Below are the code and all the weights of a small trained network. Each question names an input and a class and asks about switching units off, where a switched-off unit gives its printed mean instead of its output.

import numpy as np


def w(rows, s, z=0):
    codes = np.array(rows[::2]) - 128.0
    scale = np.full(codes.shape[1], s)
    scale[-1] = z or s
    return codes * scale


def norm(h):
    return h / np.sqrt((h * h).mean(-1, keepdims=True) + 1e-5)


def f(y):
    return y / 2 * (1 + np.tanh(0.7978845608 * (y + 0.044715 * y**3)))


def log_softmax(a):
    a = a - a.max(-1, keepdims=True)
    return a - np.log(np.exp(a).sum(-1, keepdims=True))


def net(x, mask):
    res = np.array(x, float).reshape(1, 5) / 4 @ E
    u = 0
    for l in range(3):
        y = f(norm(res) @ A[l][:, :-1].T + A[l][:, -1])
        res = res + np.where(mask[u : u + 7], y, B[l][:, -1]) @ B[l][:, :-1]
        u += 7
    return log_softmax(norm(res)[-1] @ U[:, :-1].T + U[:, -1])


A, B = {}, {}
E = w([
[225,133,159],'x0',
[117,192,234],'x1',
[216,4,1],'x2',
[102,111,132],'x3',
[139,233,28],'x4',
],0.0046)
A[0] = w([
[2,11,149,128],'0.n0',
[64,196,49,182],'0.n1',
[79,42,102,120],'0.n2',
[225,109,40,41],'0.n3',
[139,155,49,2],'0.n4',
[121,117,58,191],'0.n5',
[36,50,23,147],'0.n6',
],0.0074,0.002)
B[0] = w([
[74,42,124,230],'0.n0',
[87,191,134,204],'0.n1',
[23,163,15,185],'0.n2',
[253,250,81,229],'0.n3',
[216,205,160,142],'0.n4',
[127,144,137,192],'0.n5',
[102,126,98,252],'0.n6',
],0.0049,0.0032)
A[1] = w([
[109,106,113,113],'1.n0',
[47,153,151,253],'1.n1',
[122,113,125,183],'1.n2',
[153,77,9,16],'1.n3',
[165,10,106,169],'1.n4',
[143,154,184,239],'1.n5',
[84,155,122,5],'1.n6',
],0.012,0.0027)
B[1] = w([
[173,156,126,135],'1.n0',
[93,119,192,247],'1.n1',
[45,114,139,147],'1.n2',
[156,140,98,254],'1.n3',
[123,168,185,233],'1.n4',
[48,74,174,206],'1.n5',
[227,93,2,126],'1.n6',
],0.0062,0.0046)
A[2] = w([
[74,181,112,107],'2.n0',
[162,92,56,197],'2.n1',
[155,134,149,84],'2.n2',
[80,247,122,110],'2.n3',
[199,108,81,254],'2.n4',
[57,109,166,130],'2.n5',
[87,196,128,79],'2.n6',
],0.012,0.0031)
B[2] = w([
[255,47,77,173],'2.n0',
[164,237,114,222],'2.n1',
[96,156,95,122],'2.n2',
[200,18,126,224],'2.n3',
[113,231,145,245],'2.n4',
[126,201,98,253],'2.n5',
[162,49,83,167],'2.n6',
],0.0084,0.0046)
U = w([
[180,71,121,101],'0',
[106,142,215,230],'1',
[185,252,110,151],'2',
[92,114,71,2],'3',
],0.018,0.004)

Each question gives the input, the list of numbers given to net, and the class t.
The units are the neurons (one row each of A and B). Each row of codes is followed by its name. A weight is (code - 128) times the scale printed after its matrix; where a second scale follows, it is the last column's (A, B and U).
mask holds one flag per neuron, layer by layer. A switched-off neuron (its flag False) gives its mean, the last column of its row in B, instead of its output. The means were averaged over made-up inputs and are rounded, as every weight is.
A unit's drop is (log p(t) with every unit on - log p(t) with that unit switched off) / (log p(t) with every unit on - log p(t) with every unit switched off).
The circuit of an input: a set's keep is (log p(t) with only the set's units on - log p(t) with every unit switched off) / (log p(t) with every unit on - log p(t) with every unit switched off). Starting from the 12 units with the biggest drops (on a tie, the unit counted first), units are removed one at a time, each time the one whose removal leaves the highest keep (on an exact tie, the one counted first), for as long as the keep stays at least 0.8.
circuit, biggest first: the units of the circuit, biggest drop first
most important unit: the unit with the biggest drop
top k neurons: the k neurons with the biggest drops, biggest first
top k neurons in layer l: the k neurons of layer l with the biggest drops, biggest first
drop when u is switched off: that unit's drop, to one decimal
input [-3,-7,-2,-3,8], class 0: circuit, biggest first	(2.n3; 2.n0)
input [3,3,-4,2,4], class 0: circuit, biggest first	(2.n3; 2.n6)
input [-3,0,4,4,-6], class 3: circuit, biggest first	(0.n2)
input [8,8,-2,0,4], class 1: circuit, biggest first	(1.n5; 0.n3; 2.n1)
input [-3,-8,-8,-3,-1], class 3: top 2 neurons in layer 0	(0.n3; 0.n0)
input [6,-5,2,8,-6], class 2: top 3 neurons in layer 1	(1.n1; 1.n5; 1.n3)
input [-1,-1,6,4,-7], class 2: top 2 neurons	(0.n2; 1.n5)
input [4,6,3,0,1], class 1: top 2 neurons in layer 2	(2.n1; 2.n5)
input [-8,-8,-6,3,8], class 0: top 2 neurons	(2.n3; 2.n0)
input [0,1,8,8,-7], class 2: top 2 neurons in layer 1	(1.n1; 1.n5)
input [1,8,-8,5,7], class 1: top 4 neurons	(1.n1; 1.n5; 0.n3; 0.n2)
input [-3,5,-2,0,1], class 1: top 2 neurons in layer 1	(1.n1; 1.n5)
input [-8,0,-2,8,6], class 0: drop when 2.n3 is switched off	0.1
input [-1,4,6,1,-7], class 1: most important unit	1.n4
input [8,-2,-4,0,2], class 1: top 2 neurons in layer 0	(0.n2; 0.n3)
input [1,-8,3,7,-6], class 2: drop when 2.n1 is switched off	0.2
input [-7,-4,7,7,5], class 2: drop when 2.n1 is switched off	0.1
